Below is a small trained network, with its code and all its weights. Each question gives an input and a class and asks what happens when units are switched off, that is, made to give their printed mean instead of their output.

import numpy as np


def w(rows, s, z=0):
    codes = np.array(rows[::2]) - 128.0
    scale = np.full(codes.shape[1], s)
    scale[-1] = z or s
    return codes * scale


def norm(h):
    return h / np.sqrt((h * h).mean(-1, keepdims=True) + 1e-5)


def f(y):
    return y / 2 * (1 + np.tanh(0.7978845608 * (y + 0.044715 * y**3)))


def log_softmax(a):
    a = a - a.max(-1, keepdims=True)
    return a - np.log(np.exp(a).sum(-1, keepdims=True))


def net(x, mask):
    res = np.array(x, float).reshape(1, 8) / 4 @ E
    u = 0
    for l in range(4):
        y = f(norm(res) @ A[l][:, :-1].T + A[l][:, -1])
        res = res + np.where(mask[u : u + 5], y, B[l][:, -1]) @ B[l][:, :-1]
        u += 5
    return log_softmax(norm(res)[-1] @ U[:, :-1].T + U[:, -1])


A, B = {}, {}
E = w([
[61,159,118,146,137,140,131],'x0',
[110,17,117,206,41,242,122],'x1',
[172,135,168,249,121,35,74],'x2',
[148,116,119,128,111,109,133],'x3',
[101,136,173,102,178,170,117],'x4',
[209,218,110,221,155,255,114],'x5',
[155,79,75,165,116,96,145],'x6',
[105,168,175,89,132,145,141],'x7',
],0.0064)
A[0] = w([
[105,93,188,183,104,102,136,104],'0.n1',
[170,187,72,123,189,155,149,114],'0.n2',
[150,156,99,127,60,151,119,83],'0.n3',
[160,101,106,154,126,125,159,6],'0.n4',
[192,177,139,187,254,121,155,175],'0.n5',
],0.0087,0.0023)
B[0] = w([
[134,201,178,149,76,129,64,189],'0.n1',
[160,120,109,21,16,180,244,204],'0.n2',
[83,88,137,98,193,216,116,151],'0.n3',
[80,209,177,112,131,179,148,128],'0.n4',
[130,228,98,110,78,79,192,252],'0.n5',
],0.011,0.0036)
A[1] = w([
[111,169,77,82,211,16,102,234],'1.n1',
[211,168,204,97,166,100,107,221],'1.n2',
[89,122,123,99,149,1,125,1],'1.n3',
[78,8,184,109,122,169,170,175],'1.n4',
[142,83,105,175,119,171,150,201],'1.n5',
],0.0085,0.003)
B[1] = w([
[82,93,81,156,181,220,215,243],'1.n1',
[130,95,58,201,162,77,167,182],'1.n2',
[208,177,157,146,206,161,98,200],'1.n3',
[60,153,74,108,145,27,107,253],'1.n4',
[120,186,77,98,254,112,121,187],'1.n5',
],0.01,0.0055)
A[2] = w([
[162,113,97,97,107,244,127,115],'2.n1',
[138,123,42,82,174,153,199,7],'2.n2',
[73,83,138,145,92,43,3,91],'2.n3',
[82,102,56,89,132,218,210,102],'2.n4',
[116,179,140,161,66,174,60,42],'2.n5',
],0.0066,0.0023)
B[2] = w([
[136,31,182,177,143,233,158,154],'2.n1',
[120,56,146,123,88,203,111,228],'2.n2',
[122,204,148,89,93,46,30,200],'2.n3',
[122,32,119,88,125,134,136,253],'2.n4',
[255,133,203,71,195,127,249,132],'2.n5',
],0.0083,0.0054)
A[3] = w([
[160,136,86,209,175,173,124,73],'3.n1',
[43,193,146,141,72,184,121,201],'3.n2',
[180,132,66,66,155,138,123,41],'3.n3',
[46,88,104,191,65,48,201,253],'3.n4',
[174,156,124,194,254,121,78,99],'3.n5',
],0.0088,0.0035)
B[3] = w([
[126,119,179,102,165,54,210,174],'3.n1',
[128,86,91,177,166,101,107,177],'3.n2',
[35,89,155,114,114,138,152,144],'3.n3',
[208,246,93,139,164,195,24,254],'3.n4',
[104,57,254,142,139,150,167,195],'3.n5',
],0.01,0.0059)
U = w([
[84,41,91,76,184,183,137,85],'0',
[125,154,80,118,121,94,76,254],'1',
[192,124,254,225,178,128,162,123],'2',
[167,136,213,182,73,62,5,8],'3',
[123,108,147,52,25,185,153,13],'4',
],0.0089,0.0039)

Each question gives the input, the list of numbers given to net, and the class t.
The units are the neurons (one row each of A and B). Each row of codes is followed by its name. A weight is (code - 128) times the scale printed after its matrix; where a second scale follows, it is the last column's (A, B and U).
mask holds one flag per neuron, layer by layer. A switched-off neuron (its flag False) gives its mean, the last column of its row in B, instead of its output. The means were averaged over made-up inputs and are rounded, as every weight is.
A unit's drop is (log p(t) with every unit on - log p(t) with that unit switched off) / (log p(t) with every unit on - log p(t) with every unit switched off).
The circuit of an input: a set's keep is (log p(t) with only the set's units on - log p(t) with every unit switched off) / (log p(t) with every unit on - log p(t) with every unit switched off). Starting from the 12 units with the biggest drops (on a tie, the unit counted first), units are removed one at a time, each time the one whose removal leaves the highest keep (on an exact tie, the one counted first), for as long as the keep stays at least 0.8.
circuit, biggest first: the units of the circuit, biggest drop first
most important unit: the unit with the biggest drop
top k neurons: the k neurons with the biggest drops, biggest first
top k neurons in layer l: the k neurons of layer l with the biggest drops, biggest first
drop when u is switched off: that unit's drop, to one decimal
input [7,-7,7,3,-4,-2,5,2], class 2: circuit, biggest first -> 1.n3; 3.n5
input [5,-5,-4,2,-7,8,-2,-7], class 4: circuit, biggest first -> 0.n2
input [-4,-5,1,5,-1,-6,-2,0], class 2: top 2 neurons -> 1.n3; 0.n2
input [-6,1,3,8,-3,-4,-3,0], class 3: top 2 neurons -> 0.n1; 0.n5
input [-3,6,-2,-4,2,-1,6,0], class 1: top 3 neurons -> 1.n4; 1.n1; 1.n3
input [6,-6,-2,2,2,1,8,1], class 4: top 2 neurons -> 0.n2; 1.n4
input [8,2,6,-3,0,-3,1,7], class 3: top 2 neurons -> 0.n1; 2.n3
input [-4,-5,-5,-7,-3,2,-4,4], class 4: circuit, biggest first -> 0.n2; 1.n5
input [8,-3,0,-7,7,4,-1,-3], class 4: top 2 neurons -> 0.n2; 1.n4
input [-6,1,4,-7,-3,0,-2,6], class 3: top 2 neurons -> 0.n1; 1.n3
input [7,5,-6,2,5,-4,-5,6], class 1: top 2 neurons in layer 1 -> 1.n4; 1.n1
input [7,1,-5,-2,-4,-5,-7,4], class 1: top 2 neurons -> 1.n4; 0.n5
input [7,5,2,-6,-5,-2,6,4], class 3: top 3 neurons -> 0.n1; 1.n1; 0.n2
input [8,-1,-4,8,-3,3,7,-2], class 4: top 2 neurons -> 0.n2; 1.n1
input [8,-8,2,-2,8,-7,-4,-4], class 2: top 3 neurons -> 1.n3; 0.n2; 3.n5
input [4,-5,-1,-3,0,-2,7,5], class 0: top 2 neurons -> 1.n1; 2.n4
input [6,-8,6,2,3,-5,-2,8], class 2: circuit, biggest first -> 1.n3; 3.n5; 1.n4
input [5,6,6,8,8,-8,-5,3], class 3: circuit, biggest first -> 0.n1
input [-7,0,-3,-6,8,2,6,3], class 4: top 2 neurons in layer 0 -> 0.n2; 0.n5
input [-2,0,5,-7,3,5,2,5], class 1: most important unit -> 0.n5
input [-6,-8,-1,5,4,0,-5,4], class 0: top 3 neurons in layer 1 -> 1.n1; 1.n4; 1.n2
input [-1,1,2,-4,4,-2,7,-6], class 3: top 2 neurons in layer 0 -> 0.n5; 0.n1
input [-1,5,-7,-4,0,-4,5,0], class 1: top 2 neurons -> 1.n4; 1.n1
input [6,-8,4,0,-2,-8,-8,7], class 2: drop when 1.n3 is switched off -> 0.8
input [-6,0,0,0,-4,3,6,3], class 4: drop when 1.n1 is switched off -> 0.2
input [-7,4,6,-4,7,-6,0,-1], class 3: drop when 0.n1 is switched off -> 0.2
input [6,5,-8,5,2,-7,-2,-5], class 1: drop when 1.n4 is switched off -> 0.3
